Where the symbols take the states:
jq: ba>dt, zu>mj
cc: ba>dj, zu>nq
hq: ba>zp, zu>cj
td: ba>dn, zu>jg
dj: ba>rn, zu>gr
rg: ba>zq, zu>rj
hf: ba>gr, zu>rn
qt: ba>zf, zu>pg
ql: ba>jg, zu>dn
qh: ba>fc, zu>ds
jj: ba>bz, zu>hh
mj: ba>gp, zu>jq
jh: ba>cq, zu>pr
gp: ba>pg, zu>zf
pr: ba>lp, zu>jh
ls: ba>tt, zu>dl
nf: ba>rg, zu>bd
bd: ba>nr, zu>nf
cq: ba>gg, zu>sr
zf: ba>jq, zu>gp
lj: ba>qh, zu>sq
fc: ba>ft, zu>gz
lp: ba>qt, zu>lm
fh: ba>mj, zu>dt
qm: ba>rj, zu>zq
tt: ba>cc, zu>mt
dn: ba>jj, zu>ql
ft: ba>sr, zu>gg
pg: ba>lm, zu>qt
nq: ba>mt, zu>cc
gg: ba>gz, zu>ft
cj: ba>hf, zu>hq
zq: ba>fh, zu>qm
lm: ba>jh, zu>lp
zp: ba>nf, zu>nr
ds: ba>sq, zu>qh
gr: ba>nq, zu>dj
nr: ba>cj, zu>zp
jg: ba>ls, zu>td
rn: ba>hq, zu>hf
sr: ba>pr, zu>cq
sq: ba>dm, zu>lj
gz: ba>ds, zu>fc
dt: ba>qm, zu>fh
bz: ba>lj, zu>dm
dm: ba>hh, zu>bz
mt: ba>dl, zu>tt
dl: ba>td, zu>ls
hh: ba>ql, zu>jj
rj: ba>bd, zu>rg

In the rows, zero is written as 54.

The rows follow the links: the fewer symbols apart two states are, the more alike their rows tend to be.

Each row is also shifted at random along 8 hidden directions that mean nothing.

Known rows, each with its state:
 69   43   56   55   74   62   55   61   51   65   42   55   68   63   61   57   68   59   40   74   62   56   67   63   67   58   54   55   52   66   59   48   59   39   37   56   53   51   55   36   62   53   49   66   56   49   48 | cq
 60   62   53   53   55   45   55   48   66   50   62   40   50   56   44   58   52   59   58   38   45   49   47   40   49   51   54   40   57   58   46   61   51   65   66   71   59   50   58   90   58   54   54   44   65   54   53 | qh
 43   47   51   55   58   57   52   57   47   45   41   65   58   63   45   66   60   58   54   35   50   62   53   50   63   65   47   50   63   49   57   62   49   51   42   47   64   48   63   48   55   59   62   63   54   42   44 | gz
 50   56   60   54   61   47   60   56   58   62   61   48   59   58   58   50   54   62   44   64   55   50   56   53   61   45   52   58   51   53   60   48   59   54   52   52   38   55   50   49   63   55   49   55   57   56   61 | fh
 81   38   46   59   62   69   51   53   42   41   39   66   54   63   58   60   60   49   58   55   60   53   61   66   55   66   54   56   61   63   59   51   56   45   46   61   67   52   53   43   46   59   54   64   50   52   47 | hh
 58   56   52   56   52   58   50   49   52   57   54   60   49   52   70   59   55   45   63   67   60   56   57   58   49   62   61   59   52   61   42   50   52   51   65   59   73   61   50   48   44   51   47   49   50   60   54 | jg
 43   45   46   64   53   70   56   60   51   52   65   52   58   57   50   47   40   52   68   63   64   46   52   65   38   53   68   48   57   60   54   37   59   60   55   82   64   48   55   65   52   54   42   54   54   63   48 | ls
 56   54   51   50   52   62   54   57   62   60   58   49   41   38   56   34   56   49   58   60   60   44   65   71   50   50   56   57   46   59   65   59   62   57   44   52   42   56   51   58   57   56   64   50   57   62   67 | hq
 55   50   53   54   68   55   58   57   61   61   49   44   46   54   65   48   58   61   50   62   55   43   70   59   55   57   50   51   50   68   58   51   61   52   50   56   57   48   57   65   64   48   53   55   61   59   62 | bz
 38   62   57   55   48   57   49   42   54   58   60   55   62   53   48   67   58   47   53   65   64   61   44   50   59   49   67   42   46   54   32   58   45   58   60   61   55   60   47   53   46   65   56   35   51   52   43 | jq
 53   56   53   55   52   49   63   56   58   58   63   47   48   51   70   44   48   59   56   57   55   56   61   56   54   59   47   63   58   49   57   51   61   50   56   55   56   56   58   53   54   47   41   58   54   58   67 | dl
 38   53   49   60   46   55   64   64   49   47   68   53   61   60   56   48   37   57   56   56   55   57   47   55   43   52   51   68   70   50   62   47   62   47   64   74   53   57   53   57   48   44   36   71   50   59   57 | hf
 80   35   46   58   63   75   56   50   37   45   39   65   60   64   46   65   60   54   56   51   69   55   62   63   66   67   54   40   55   58   51   52   54   51   31   53   64   39   62   42   52   70   61   54   49   45   39 | sq
 59   51   48   51   54   59   67   49   46   46   58   50   43   54   53   51   51   57   57   41   60   49   65   54   62   62   41   46   55   53   54   59   61   55   47   45   57   41   61   65   55   62   59   50   52   52   61 | td
 58   44   52   58   53   58   54   61   41   42   48   68   47   59   51   52   47   51   66   49   49   45   53   62   43   57   54   63   55   53   68   43   60   65   57   41   55   51   54   44   53   54   65   63   50   61   56 | cc
 49   60   53   56   42   57   47   51   65   57   64   53   62   47   45   49   55   50   56   57   58   64   40   55   52   47   66   52   56   47   46   64   47   54   51   73   51   64   51   58   50   59   50   50   57   52   47 | dt
 55   54   57   61   58   49   43   58   65   55   55   56   65   58   47   51   57   56   55   57   48   56   37   54   49   47   70   57   56   49   58   51   47   63   51   71   49   65   53   48   58   56   47   58   64   53   48 | qt
 73   58   56   53   48   55   59   38   47   52   62   55   45   51   61   52   48   47   61   61   64   48   57   57   57   54   58   51   42   52   44   48   56   65   58   43   52   54   45   45   47   68   55   36   49   60   61 | rn
 64   69   68   56   61   36   55   59   68   79   64   43   55   57   70   50   45   66   56   70   46   52   53   44   49   53   63   52   46   51   41   38   50   65   70   47   62   61   59   54   68   43   38   45   59   61   60 | lj
 71   61   56   54   42   48   64   56   52   54   65   53   52   51   63   50   42   57   58   49   53   62   51   49   53   57   47   64   61   40   53   56   57   53   63   48   56   57   56   51   49   51   44   57   48   56   62 | nq
 58   51   52   55   66   57   47   51   57   55   46   51   59   59   47   62   64   53   50   60   55   47   55   56   55   50   63   44   49   69   53   51   50   58   50   67   53   53   51   63   59   58   60   48   61   54   45 | pr
 60   62   59   54   57   44   62   45   60   51   66   41   62   60   57   59   54   59   44   55   53   58   48   43   64   43   51   54   56   52   49   55   54   53   64   68   42   57   47   65   55   58   42   49   60   53   59 | mj

Start here and follow the symbols in turn, left to right. Where do you end up?
Answer with the state's name.
 49   59   58   52   60   46   55   62   64   64   54   47   63   55   50   55   60   62   44   55   48   61   53   49   58   50   50   56   59   53   59   61   52   48   56   58   49   58   57   61   63   46   51   61   57   51   53
ba ba ba ba ba -> ds
 59   50   49   54   48   64   66   58   39   49   59   57   55   55   54   56   45   54   56   53   62   56   60   56   53   57   45   55   59   54   57   51   61   49   58   49   53   47   54   54   49   53   56   58   43   56   56
zu ba zu zu zu -> hf
 68   61   51   54   45   56   58   37   53   49   69   49   47   50   63   54   48   44   63   62   63   49   50   53   51   49   60   49   48   57   39   52   55   60   68   68   58   58   42   65   41   60   46   34   52   62   60
ba zu zu ba ba -> zp
 45   54   59   56   65   55   52   62   57   71   48   53   65   59   61   59   60   60   45   71   58   61   60   54   60   58   57   53   55   59   49   50   51   44   51   56   60   57   58   43   62   48   46   61   53   50   47
ba zu ba ba zu -> cq
 73   45   49   63   53   67   54   68   55   58   65   53   56   53   51   36   40   54   69   68   60   46   53   69   37   52   69   56   56   54   63   37   60   61   51   73   56   53   56   56   57   51   45   60   54   63   53
zu zu zu zu -> tt
 38   54   45   54   42   61   54   54   55   46   59   57   58   48   53   52   57   45   53   54   61   64   48   60   52   51   52   62   64   54   56   66   56   42   55   72   52   61   48   59   41   56   49   59   51   55   54
ba ba zu zu zu ba -> zp
 66   56   55   53   61   57   42   56   65   61   49   54   57   49   44   53   65   53   51   61   55   51   51   59   52   47   66   46   47   63   54   58   49   57   47   62   50   58   53   63   61   57   62   51   62   56   47
zu zu zu zu ba -> qt
 45   52   60   57   68   53   48   57   56   59   45   54   59   62   50   65   59   57   50   62   47   44   56   51   50   50   64   47   47   67   54   43   50   61   60   54   55   52   53   58   63   52   61   53   60   57   47
ba ba zu zu zu ba zu -> pr
 44   56   60   56   69   49   46   63   70   73   50   48   56   53   58   47   60   61   52   69   49   47   58   59   49   50   67   52   47   63   57   44   53   60   50   59   56   58   58   57   70   45   51   55   64   59   55
zu zu zu zu zu zu -> ft
 57   51   54   52   56   59   47   55   59   63   45   59   56   49   57   54   66   54   53   53   58   67   60   59   63   65   55   51   55   52   48   65   50   45   38   50   66   55   63   44   54   56   56   56   54   45   47
ba zu zu ba ba ba -> ql
 40   51   58   56   57   46   60   55   53   47   56   53   53   59   49   48   53   61   51   44   48   48   52   53   60   50   46   60   54   45   70   52   58   65   47   42   37   51   54   45   62   61   57   59   58   53   62
zu ba zu ba -> zq
 31   55   57   56   61   50   61   53   51   52   60   50   53   60   66   53   50   54   48   69   56   43   58   56   52   46   53   63   51   64   59   41   63   57   66   58   42   57   41   54   54   52   48   54   56   63   64
ba zu ba ba zu ba -> nf
 20   59   55   46   59   51   60   55   52   54   50   48   56   56   46   66   61   59   40   46   50   53   60   44   60   48   43   48   54   64   55   65   55   50   62   49   44   47   53   74   58   53   69   55   54   53   53
ba ba zu zu ba -> jh
 76   68   58   48   37   51   66   43   50   63   72   47   47   44   59   56   43   53   60   50   64   64   57   44   64   60   48   43   46   40   29   62   53   59   59   34   60   50   59   56   49   64   53   31   41   54   60
ba zu zu zu zu -> dl
